Below is a small trained network, with its code and all its weights. Each question gives an input and a target symbol and asks what happens when units are switched off, that is, made to give their printed mean instead of their output.

import numpy as np


def w(rows, s, z=0):
    codes = np.array(rows[::2]) - 128.0
    scale = np.full(codes.shape[1], s)
    scale[-1] = z or s
    return codes * scale


def f(y):
    return y / 2 * (1 + np.tanh(0.7978845608 * (y + 0.044715 * y**3)))


def softmax(a):
    e = np.exp(a - a.max(-1, keepdims=True))
    return e / e.sum(-1, keepdims=True)


def log_softmax(a):
    a = a - a.max(-1, keepdims=True)
    return a - np.log(np.exp(a).sum(-1, keepdims=True))


def net(x, mask):
    ids = ['ΓΘΦΩαβδεηλμπτψ'.index(c) for c in x.split()]
    T = len(ids)
    res = E[ids] + P[:T]
    u = 0
    for l in range(2):
        r = res
        for j in range(2):
            rows = slice(3 * j, 3 * j + 3)
            q, k, v = (r @ M[l][rows].T for M in (Q, K, V))
            z = softmax(np.where(np.tri(T) > 0, q @ k.T / 3**0.5, -1e9)) @ v
            o = O[l][rows]
            res = res + np.where(mask[u + j], z, o[:, -1]) @ o[:, :-1]
        u += 2
        y = f(res @ A[l][:, :-1].T + A[l][:, -1])
        res = res + np.where(mask[u : u + 12], y, B[l][:, -1]) @ B[l][:, :-1]
        u += 12
    return log_softmax(res[-1] @ U[:, :-1].T + U[:, -1])


Q, K, V, O, A, B = {}, {}, {}, {}, {}, {}
E = w([
[167,51,134,168,200,78,83,131],'Γ',
[63,82,59,136,57,93,148,123],'Θ',
[116,28,159,50,104,65,140,200],'Φ',
[82,65,97,22,190,167,127,189],'Ω',
[193,131,100,122,151,85,42,195],'α',
[138,137,115,87,1,77,106,67],'β',
[98,174,41,51,68,151,131,149],'δ',
[63,147,25,163,166,108,127,169],'ε',
[126,188,88,45,168,55,165,113],'η',
[127,124,58,128,179,195,55,77],'λ',
[178,169,152,160,59,202,129,182],'μ',
[181,104,179,7,137,138,83,47],'π',
[167,162,84,199,106,86,57,48],'τ',
[72,49,112,120,65,162,41,81],'ψ',
],0.0079)
P = w([
[49,151,155,154,164,107,140,96],'0',
[170,22,47,39,17,124,31,139],'1',
[5,192,180,169,175,106,142,90],'2',
[242,117,88,103,31,150,102,203],'3',
[4,203,186,171,178,99,138,108],'4',
[255,152,94,102,77,187,117,201],'5',
],0.0049)
Q[0] = w([
[192,120,94,100,61,163,116,176],'L0H0',
[139,135,129,139,109,133,112,134],'L0H0',
[171,126,119,127,81,156,121,155],'L0H0',
[242,85,105,86,72,183,77,160],'L0H1',
[139,81,26,27,148,106,118,118],'L0H1',
[185,53,44,3,126,130,86,128],'L0H1',
],0.005)
K[0] = w([
[115,101,50,157,57,127,112,152],'L0H0',
[125,135,120,146,110,133,119,129],'L0H0',
[127,124,89,144,81,136,119,143],'L0H0',
[219,70,81,92,61,132,59,146],'L0H1',
[168,83,84,46,214,77,144,106],'L0H1',
[254,25,58,4,159,87,115,126],'L0H1',
],0.0053)
V[0] = w([
[89,35,177,159,133,203,146,135],'L0H0',
[155,139,222,178,126,165,171,128],'L0H0',
[130,87,64,159,68,115,76,180],'L0H0',
[217,101,201,129,69,211,137,202],'L0H1',
[75,213,207,252,104,174,199,155],'L0H1',
[204,140,121,158,16,246,92,163],'L0H1',
],0.0032)
O[0] = w([
[83,28,152,140,157,159,134,147,81],'L0H0',
[130,103,176,185,143,138,172,109,72],'L0H0',
[142,102,96,146,70,129,103,172,184],'L0H0',
[204,114,184,140,85,176,162,187,179],'L0H1',
[73,158,164,253,140,141,178,129,34],'L0H1',
[183,140,147,150,47,219,144,149,247],'L0H1',
],0.0044,0.0012)
A[0] = w([
[158,135,108,129,116,158,43,121,247],'L0N0',
[54,234,40,157,153,58,188,94,251],'L0N1',
[117,199,186,84,255,84,140,25,212],'L0N2',
[145,156,171,173,113,159,142,143,143],'L0N3',
[14,86,109,216,224,193,97,76,206],'L0N4',
[138,125,92,114,104,154,75,115,229],'L0N5',
[172,130,93,115,118,133,108,148,233],'L0N6',
[136,154,93,126,119,140,122,149,250],'L0N7',
[164,151,178,150,100,159,108,146,184],'L0N8',
[74,105,191,150,111,27,128,7,214],'L0N9',
[132,187,208,220,111,166,180,163,178],'L0N10',
[96,113,123,195,224,4,88,142,184],'L0N11',
],0.0072,0.0024)
B[0] = w([
[206,123,114,121,85,171,86,131,253],'L0N0',
[85,216,40,155,147,86,158,94,241],'L0N1',
[148,199,164,71,218,77,101,82,215],'L0N2',
[179,154,158,163,135,174,145,153,175],'L0N3',
[48,75,92,213,208,233,72,109,179],'L0N4',
[158,123,107,105,84,151,84,122,231],'L0N5',
[181,116,89,108,100,140,113,167,235],'L0N6',
[140,142,100,115,117,151,120,160,222],'L0N7',
[214,131,148,147,127,182,132,152,217],'L0N8',
[83,142,224,194,56,3,92,43,168],'L0N9',
[179,187,151,188,143,198,177,201,239],'L0N10',
[152,104,102,233,207,22,107,185,169],'L0N11',
],0.0061,0.0033)
Q[1] = w([
[128,155,40,75,114,125,3,121],'L1H0',
[129,91,131,112,123,112,112,114],'L1H0',
[125,141,48,80,114,120,1,120],'L1H0',
[98,114,111,61,152,64,178,69],'L1H1',
[127,84,138,135,94,160,92,153],'L1H1',
[193,147,222,71,110,113,130,58],'L1H1',
],0.0076)
K[1] = w([
[71,105,86,81,155,37,73,55],'L1H0',
[137,112,122,101,116,126,123,129],'L1H0',
[86,94,77,61,145,60,63,70],'L1H0',
[136,119,88,81,120,63,103,118],'L1H1',
[116,84,163,122,118,182,129,130],'L1H1',
[161,154,254,83,118,101,118,92],'L1H1',
],0.0094)
V[1] = w([
[47,35,83,77,129,64,64,77],'L1H0',
[197,211,180,180,102,186,244,207],'L1H0',
[174,175,166,166,114,172,211,205],'L1H0',
[23,222,75,92,238,50,171,80],'L1H1',
[47,175,125,96,255,55,141,48],'L1H1',
[67,191,60,87,97,42,160,86],'L1H1',
],0.0033)
O[1] = w([
[79,47,61,76,59,74,57,82,93],'L1H0',
[149,177,185,183,190,162,219,169,97],'L1H0',
[141,174,194,185,214,148,225,178,86],'L1H0',
[156,209,171,173,177,227,255,178,48],'L1H1',
[176,171,197,177,208,222,219,145,3],'L1H1',
[117,205,190,178,92,161,240,159,56],'L1H1',
],0.0033,0.0023)
A[1] = w([
[109,45,89,76,60,67,52,76,80],'L1N0',
[145,169,112,227,208,84,107,115,134],'L1N1',
[51,219,90,158,98,125,190,121,217],'L1N2',
[146,122,106,43,111,131,167,109,166],'L1N3',
[186,179,160,131,120,182,182,166,163],'L1N4',
[147,117,95,99,102,91,110,135,254],'L1N5',
[108,148,237,104,176,97,141,117,218],'L1N6',
[2,102,128,121,170,62,192,177,216],'L1N7',
[108,170,154,142,128,73,163,77,96],'L1N8',
[74,100,188,203,97,89,116,67,163],'L1N9',
[175,124,140,151,68,136,88,164,19],'L1N10',
[57,120,138,114,199,191,100,60,160],'L1N11',
],0.0071,0.0038)
B[1] = w([
[79,197,142,189,181,93,180,166,252],'L1N0',
[212,122,70,148,148,72,115,111,193],'L1N1',
[166,94,85,94,53,188,165,82,190],'L1N2',
[175,114,120,167,110,139,112,163,168],'L1N3',
[128,125,168,104,142,173,161,104,208],'L1N4',
[140,124,107,111,102,110,106,150,204],'L1N5',
[113,112,178,40,129,66,117,139,164],'L1N6',
[66,17,109,116,148,128,191,186,157],'L1N7',
[128,123,135,109,113,97,151,64,152],'L1N8',
[114,109,254,233,74,130,147,81,138],'L1N9',
[82,119,123,107,174,118,162,86,177],'L1N10',
[92,138,134,114,184,193,81,97,151],'L1N11',
],0.0074,0.012)
U = w([
[159,204,67,138,126,36,77,211,242],'Γ',
[193,9,70,6,3,199,76,86,241],'Θ',
[155,224,175,173,157,188,183,170,206],'Φ',
[182,162,132,206,104,107,103,62,4],'Ω',
[94,36,138,167,52,143,166,106,115],'α',
[42,173,161,183,126,128,125,123,97],'β',
[102,158,168,161,39,110,143,96,49],'δ',
[116,178,110,140,198,179,42,66,70],'ε',
[98,179,224,63,150,105,64,97,149],'η',
[133,151,115,80,156,83,200,100,48],'λ',
[36,79,131,50,206,172,126,175,106],'μ',
[83,46,197,110,131,87,180,196,123],'π',
[172,58,168,181,181,79,114,134,60],'τ',
[127,87,59,190,177,149,162,128,3],'ψ',
],0.005,0.0034)

Each question gives the input, a string of symbols that net reads in full, and the target symbol t.
The units are the heads (3 rows each of Q, K, V and O) and the neurons (one row each of A and B). Each row of codes is followed by its name. A weight is (code - 128) times the scale printed after its matrix; where a second scale follows, it is the last column's (O, A, B and U).
mask holds one flag per unit, layer by layer, with each layer's heads first. A switched-off unit (its flag False) gives its mean, the last column of its rows in O or B, instead of its output. The means were averaged over made-up inputs and are rounded, as every weight is.
A unit's drop is (log p(t) with every unit on - log p(t) with that unit switched off) / (log p(t) with every unit on - log p(t) with every unit switched off).
The circuit of an input: a set's keep is (log p(t) with only the set's units on - log p(t) with every unit switched off) / (log p(t) with every unit on - log p(t) with every unit switched off). Starting from the 12 units with the biggest drops (on a tie, the unit counted first), units are removed one at a time, each time the one whose removal leaves the highest keep (on an exact tie, the one counted first), for as long as the keep stays at least 0.8.
units of the circuit, in order: the units of the circuit, biggest drop first
unit that matters most: the unit with the biggest drop
k most important neurons: the k neurons with the biggest drops, biggest first
top k neurons in layer l: the k neurons of layer l with the biggest drops, biggest first
drop of u: that unit's drop, to one decimal
input μ δ π μ δ, target Θ: units of the circuit, in order => L1N0
input η μ η ε μ η, target Φ: units of the circuit, in order => L1H1; L0N2; L0N1; L0H1
input η Θ μ, target Φ: 2 most important neurons => L0N10; L1N4
input α ε η Θ, target Γ: top 3 neurons in layer 1 => L1N0; L1N4; L1N2
input δ η Θ ψ η Φ, target Γ: 4 most important neurons => L1N0; L1N2; L1N4; L0N10
input π λ α μ, target Γ: 3 most important neurons => L1N0; L1N2; L1N4
input Γ μ μ μ ε, target ψ: top 2 neurons in layer 1 => L1N7; L1N1
input β μ τ α π Γ, target Γ: 3 most important neurons => L1N0; L1N4; L1N2
input μ ε μ λ, target Γ: 2 most important neurons => L1N0; L0N10
input μ Φ λ ε π δ, target Γ: 2 most important neurons => L1N0; L0N10
input η Ω τ π Ω Φ, target Γ: top 2 neurons in layer 0 => L0N10; L0N1
input ε μ η μ Ω η, target Θ: top 2 neurons in layer 1 => L1N0; L1N2
input α π Ω, target μ: top 2 neurons in layer 1 => L1N7; L1N11
input μ μ μ μ η λ, target Γ: unit that matters most => L1H1
input λ μ α η η δ, target Γ: 3 most important neurons => L1N0; L1N2; L0N10
input τ ε μ μ, target Θ: top 2 neurons in layer 0 => L0N0; L0N6
input μ μ π λ τ, target Ω: top 2 neurons in layer 1 => L1N9; L1N1
input Φ μ π π μ β, target Γ: 4 most important neurons => L1N0; L1N2; L0N10; L1N4
input μ Φ μ π, target Γ: 2 most important neurons => L1N0; L0N10
input μ μ μ μ ε, target ψ: most important neuron => L0N4
input η Θ Γ, target τ: top 3 neurons in layer 0 => L0N11; L0N9; L0N4
input μ Γ μ μ Γ, target τ: 2 most important neurons => L1N1; L0N11
input μ α η Γ, target Γ: drop of L1N2 => 0.1
input μ ε μ Ω, target Γ: drop of L1N1 => -0.1
input ε μ Θ, target α: drop of L1H1 => 0.2
input μ η π, target η: drop of L1N7 => 0.0
input ε Ω μ τ, target Γ: top 2 neurons in layer 0 => L0N10; L0N4
input μ Γ π μ η ψ, target Γ: top neuron in layer 0 => L0N10
